Below are the code and all the weights of a small trained network. Each question names an input and a class and asks about switching units off, where a switched-off unit gives its printed mean instead of its output.

import numpy as np


def w(rows, s, z=0):
    codes = np.array(rows[::2]) - 128.0
    scale = np.full(codes.shape[1], s)
    scale[-1] = z or s
    return codes * scale


def norm(h):
    return h / np.sqrt((h * h).mean(-1, keepdims=True) + 1e-5)


def f(y):
    return np.maximum(y, 0)


def log_softmax(a):
    a = a - a.max(-1, keepdims=True)
    return a - np.log(np.exp(a).sum(-1, keepdims=True))


def net(x, mask):
    res = np.array(x, float).reshape(1, 6) / 4 @ E
    u = 0
    for l in range(4):
        y = f(norm(res) @ A[l][:, :-1].T + A[l][:, -1])
        res = res + np.where(mask[u : u + 8], y, B[l][:, -1]) @ B[l][:, :-1]
        u += 8
    return log_softmax(norm(res)[-1] @ U[:, :-1].T + U[:, -1])


A, B = {}, {}
E = w([
[82,97,38,62],'x0',
[254,154,144,122],'x1',
[111,118,73,220],'x2',
[32,176,91,117],'x3',
[207,155,79,155],'x4',
[195,166,132,84],'x5',
],0.0085)
A[0] = w([
[39,96,155,200,71],'0.n0',
[159,93,217,129,106],'0.n1',
[172,216,152,139,186],'0.n2',
[114,67,139,171,186],'0.n3',
[59,105,189,133,4],'0.n4',
[120,54,77,130,173],'0.n5',
[113,95,130,2,132],'0.n6',
[138,106,185,144,54],'0.n7',
],0.0098,0.0025)
B[0] = w([
[119,111,92,168,238],'0.n0',
[188,35,100,151,214],'0.n1',
[144,163,87,151,234],'0.n2',
[161,165,116,153,206],'0.n3',
[158,155,136,109,186],'0.n4',
[148,137,2,117,209],'0.n5',
[87,79,123,93,253],'0.n6',
[175,56,108,109,166],'0.n7',
],0.0095,0.0045)
A[1] = w([
[153,190,144,108,52],'1.n0',
[151,179,137,148,2],'1.n1',
[124,195,77,152,224],'1.n2',
[82,101,154,57,72],'1.n3',
[204,87,130,115,131],'1.n4',
[143,130,202,76,155],'1.n5',
[123,245,139,120,35],'1.n6',
[113,76,181,173,35],'1.n7',
],0.011,0.0021)
B[1] = w([
[109,113,152,78,155],'1.n0',
[179,172,212,128,153],'1.n1',
[130,254,182,121,253],'1.n2',
[74,126,145,79,199],'1.n3',
[213,119,81,167,248],'1.n4',
[106,50,98,97,173],'1.n5',
[127,159,214,55,164],'1.n6',
[155,97,118,189,159],'1.n7',
],0.0066,0.0048)
A[2] = w([
[169,121,107,185,172],'2.n0',
[151,254,152,132,115],'2.n1',
[175,135,155,112,73],'2.n2',
[118,125,204,125,4],'2.n3',
[159,165,160,7,53],'2.n4',
[102,207,76,48,59],'2.n5',
[91,140,156,96,114],'2.n6',
[165,139,39,108,136],'2.n7',
],0.0086,0.0034)
B[2] = w([
[175,149,151,46,253],'2.n0',
[70,238,254,206,225],'2.n1',
[155,122,155,188,162],'2.n2',
[192,148,21,60,130],'2.n3',
[73,26,215,56,193],'2.n4',
[79,96,204,50,218],'2.n5',
[196,163,161,31,164],'2.n6',
[137,233,82,76,252],'2.n7',
],0.0043,0.0041)
A[3] = w([
[110,150,91,124,255],'3.n0',
[219,109,148,170,68],'3.n1',
[150,164,115,120,19],'3.n2',
[178,133,160,139,40],'3.n3',
[149,135,163,162,229],'3.n4',
[140,120,187,69,67],'3.n5',
[96,130,10,121,7],'3.n6',
[175,116,119,65,238],'3.n7',
],0.012,0.0008)
B[3] = w([
[111,95,66,162,187],'3.n0',
[203,96,229,97,254],'3.n1',
[104,155,137,134,169],'3.n2',
[176,72,157,96,192],'3.n3',
[96,97,200,134,183],'3.n4',
[2,109,183,133,186],'3.n5',
[167,155,141,171,240],'3.n6',
[131,145,49,81,225],'3.n7',
],0.0087,0.0056)
U = w([
[67,145,203,100,71],'0',
[159,32,149,156,233],'1',
[158,108,70,145,78],'2',
[20,17,93,41,196],'3',
[157,84,139,112,4],'4',
[61,121,48,254,210],'5',
[189,187,160,159,168],'6',
],0.0096,0.0035)

Each question gives the input, the list of numbers given to net, and the class t.
The units are the neurons (one row each of A and B). Each row of codes is followed by its name. A weight is (code - 128) times the scale printed after its matrix; where a second scale follows, it is the last column's (A, B and U).
mask holds one flag per neuron, layer by layer. A switched-off neuron (its flag False) gives its mean, the last column of its row in B, instead of its output. The means were averaged over made-up inputs and are rounded, as every weight is.
A unit's drop is (log p(t) with every unit on - log p(t) with that unit switched off) / (log p(t) with every unit on - log p(t) with every unit switched off).
The circuit of an input: a set's keep is (log p(t) with only the set's units on - log p(t) with every unit switched off) / (log p(t) with every unit on - log p(t) with every unit switched off). Starting from the 12 units with the biggest drops (on a tie, the unit counted first), units are removed one at a time, each time the one whose removal leaves the highest keep (on an exact tie, the one counted first), for as long as the keep stays at least 0.8.
units of the circuit, in order: the units of the circuit, biggest drop first
unit that matters most: the unit with the biggest drop
k most important neurons: the k neurons with the biggest drops, biggest first
k most important neurons of layer l: the k neurons of layer l with the biggest drops, biggest first
drop when u is switched off: that unit's drop, to one decimal
input [-2,-7,6,7,8,7], class 0: units of the circuit, in order => 1.n2, 0.n1, 1.n4
input [6,-2,6,-4,-8,7], class 2: most important neuron of layer 3 => 3.n6
input [-7,5,-7,7,-1,-8], class 1: 2 most important neurons => 0.n1, 0.n7
input [7,-7,-1,-7,0,-7], class 5: 2 most important neurons => 3.n6, 0.n5
input [-5,-7,3,1,3,5], class 0: 2 most important neurons => 0.n1, 2.n1
input [7,-2,3,6,-8,-5], class 5: 2 most important neurons of layer 0 => 0.n0, 0.n5
input [-3,0,-6,7,-5,6], class 3: 2 most important neurons of layer 1 => 1.n5, 1.n2
input [-7,0,-7,3,0,0], class 1: 2 most important neurons of layer 0 => 0.n1, 0.n5
input [6,-2,8,-6,-8,-1], class 2: drop when 0.n1 is switched off => -0.1
input [-2,-6,1,1,-5,1], class 5: drop when 0.n0 is switched off => 0.6
input [1,-5,1,1,-5,-5], class 5: drop when 0.n0 is switched off => 0.2
input [5,4,-7,-2,6,0], class 3: drop when 1.n6 is switched off => -0.1
input [7,7,2,-8,-8,-7], class 2: 2 most important neurons of layer 0 => 0.n5, 0.n3
input [-1,6,-4,1,-8,0], class 3: unit that matters most => 0.n6
